Look-ups in named tables: a row name and a column name give one cell, copied from the table.

luzogim:
	ripata	pul	kavu	rino	rovu	lanu	das	pag	bufiper
dogi	131	127	216	135	126	75	54	132	120
nus	142	136	172	174	118	47	81	135	70
sono	143	137	162	178	117	46	88	135	63
mani	133	128	213	142	126	70	56	133	112
gumut	137	131	203	154	124	60	62	134	97
pur	129	125	219	129	127	81	52	131	127
lobider	139	133	197	159	123	56	65	135	89
sutem	142	135	181	169	120	49	75	135	76
ros	144	137	151	181	116	45	94	134	58
mut	135	130	208	148	125	65	58	134	104
siviza	140	134	189	164	121	52	70	135	83
tur	126	124	221	123	128	87	52	129	134

What is the lanu of dogi in luzogim?
75
What is the pag of sutem in luzogim?
135
What is the ripata of mani in luzogim?
133
What is the das of pur in luzogim?
52
What is the lanu of mani in luzogim?
70
What is the rovu of mut in luzogim?
125
What is the ripata of ros in luzogim?
144
What is the das of sono in luzogim?
88
What is the kavu of sono in luzogim?
162
What is the pag of sono in luzogim?
135
What is the bufiper of nus in luzogim?
70
What is the kavu of lobider in luzogim?
197
What is the das of siviza in luzogim?
70

pof:
	mufifos	zul	fum	deba	fegu	pob	suru	zuvuvel	dekogek
zit	164	708	620	584	649	660	484	433	611
kodef	815	342	433	461	412	393	554	609	446
taf	666	325	535	620	680	464	611	559	450
zep	716	552	417	397	254	480	470	558	535
vod	477	432	625	686	833	560	622	556	502
sef	363	506	664	690	856	601	608	525	525
dor	699	297	521	636	681	438	634	561	465
doz	214	688	600	583	625	634	494	431	611
pedizu	168	708	615	601	674	669	485	437	613

What is the deba of doz in pof? 583
What is the fegu of doz in pof? 625
What is the deba of pedizu in pof? 601
What is the pob of vod in pof? 560
What is the zul of vod in pof? 432
What is the fegu of pedizu in pof? 674
What is the suru of doz in pof? 494
What is the dekogek of kodef in pof? 446
What is the zul of pedizu in pof? 708
What is the zul of doz in pof? 688
What is the mufifos of vod in pof? 477
What is the deba of zep in pof? 397
What is the zul of taf in pof? 325
What is the fum of pedizu in pof? 615
What is the zuvuvel of kodef in pof? 609
What is the deba of taf in pof? 620
What is the mufifos of pedizu in pof? 168
What is the zuvuvel of pedizu in pof? 437

goz =
	nonuni	ves	pomenu	fesa	tideko	tedez	duto	pimuvad	nazek
retere	-56.46	53.08	62.69	-20.59	-75.32	-31.77	-56.08	62.81	-60.92
zepileg	-33.56	-67.86	-55.69	46.49	36.55	-44.30	57.42	-33.14	-15.25
pedi	-26.22	37.93	42.13	-21.89	-47.25	-15.56	-39.54	40.24	-30.77
lar	-20.12	21.06	33.31	-13.10	-25.13	-11.94	-26.98	27.24	-23.94
duli	-1.75	-34.46	-36.17	18.06	32.10	-7.93	31.03	-30.84	3.63
penuk	-31.35	63.86	77.66	-39.11	-70.37	-14.02	-71.27	65.71	-45.61
ginor	-11.86	32.86	43.32	-24.31	-27.20	-2.70	-40.12	29.10	-21.23
zavisub	-38.32	29.14	34.90	-11.86	-52.05	-26.37	-31.97	41.54	-39.86

What is the tideko of retere in goz? -75.32
What is the duto of penuk in goz? -71.27
What is the ves of retere in goz? 53.08
What is the nonuni of penuk in goz? -31.35
What is the nonuni of ginor in goz? -11.86
What is the tedez of retere in goz? -31.77
What is the duto of ginor in goz? -40.12
What is the tideko of ginor in goz? -27.20
What is the tideko of zavisub in goz? -52.05
Which row has the largest pimuvad? penuk

zed
columns: kib, miliza, fis, kip, paret, tof, pef, timo
sos: [193, 232, 91, 102, 63, 156, 217, 253]
vapato: [141, 114, 204, 202, 226, 188, 93, 66]
vuk: [117, 142, 175, 171, 150, 83, 242, 231]
bil: [240, 239, 75, 81, 82, 223, 154, 172]
muk: [89, 88, 227, 230, 228, 93, 183, 132]
nev: [138, 124, 191, 187, 200, 174, 123, 115]
sil: [164, 128, 189, 183, 217, 222, 73, 63]

kib of vapato: 141
kib of bil: 240
tof of muk: 93
paret of sil: 217
fis of vapato: 204
paret of nev: 200
timo of muk: 132
miliza of muk: 88
tof of vuk: 83
Which row has the largest miliza? bil

Table fabin
           kova   fimap   vafat    gebu   kesib   pavib  lomibu  lupezo  vesaged
bafikel   11447  -48680   63184   70701    6925   18895   10208  -18625    16476
genazam   88768    8347   63184   70701   62817   28949   10208   82678   -23050
vulitan  -74466  -60085  -61742  -64490  -69926  -21319   -7802  -69277    24381
babupa     2856  -25869  -39028  -30692    6925  -11265    6606   32027      665
sisati   -31509  -48680    6399   14371  -14035    8842    -598  -52393    16476

genazam, lomibu => 10208
babupa, kesib => 6925
genazam, kesib => 62817
vulitan, gebu => -64490
genazam, vafat => 63184
bafikel, kesib => 6925
babupa, vesaged => 665
babupa, vafat => -39028
babupa, pavib => -11265
sisati, lupezo => -52393
genazam, lupezo => 82678
vulitan, vafat => -61742
sisati, vesaged => 16476
vulitan, pavib => -21319
vulitan, lupezo => -69277
bafikel, fimap => -48680
sisati, vafat => 6399

busib =
|  | dopu | satami | nufuse | notibef | funumum | gosugeg | gimur | zafilu |
|---|---|---|---|---|---|---|---|---|
| gek | 34290 | 70635 | 76963 | 76052 | 73126 | 74277 | 28611 | 30319 |
| surumal | 30688 | 28986 | 62863 | 26399 | 39246 | 28841 | 74134 | 56480 |
| gafupo | 21788 | 33931 | 12255 | 30303 | 30995 | 37806 | 72210 | 75739 |
| nuru | 82492 | 68333 | 17286 | 67638 | 43690 | 68991 | 40525 | 48754 |

gek, notibef -> 76052
gafupo, notibef -> 30303
gafupo, zafilu -> 75739
nuru, notibef -> 67638
nuru, dopu -> 82492
gafupo, satami -> 33931
nuru, satami -> 68333
gek, satami -> 70635
gafupo, nufuse -> 12255
gek, dopu -> 34290
surumal, satami -> 28986
surumal, gosugeg -> 28841
gek, zafilu -> 30319
surumal, dopu -> 30688
gek, gosugeg -> 74277
Which row has the largest funumum? gek

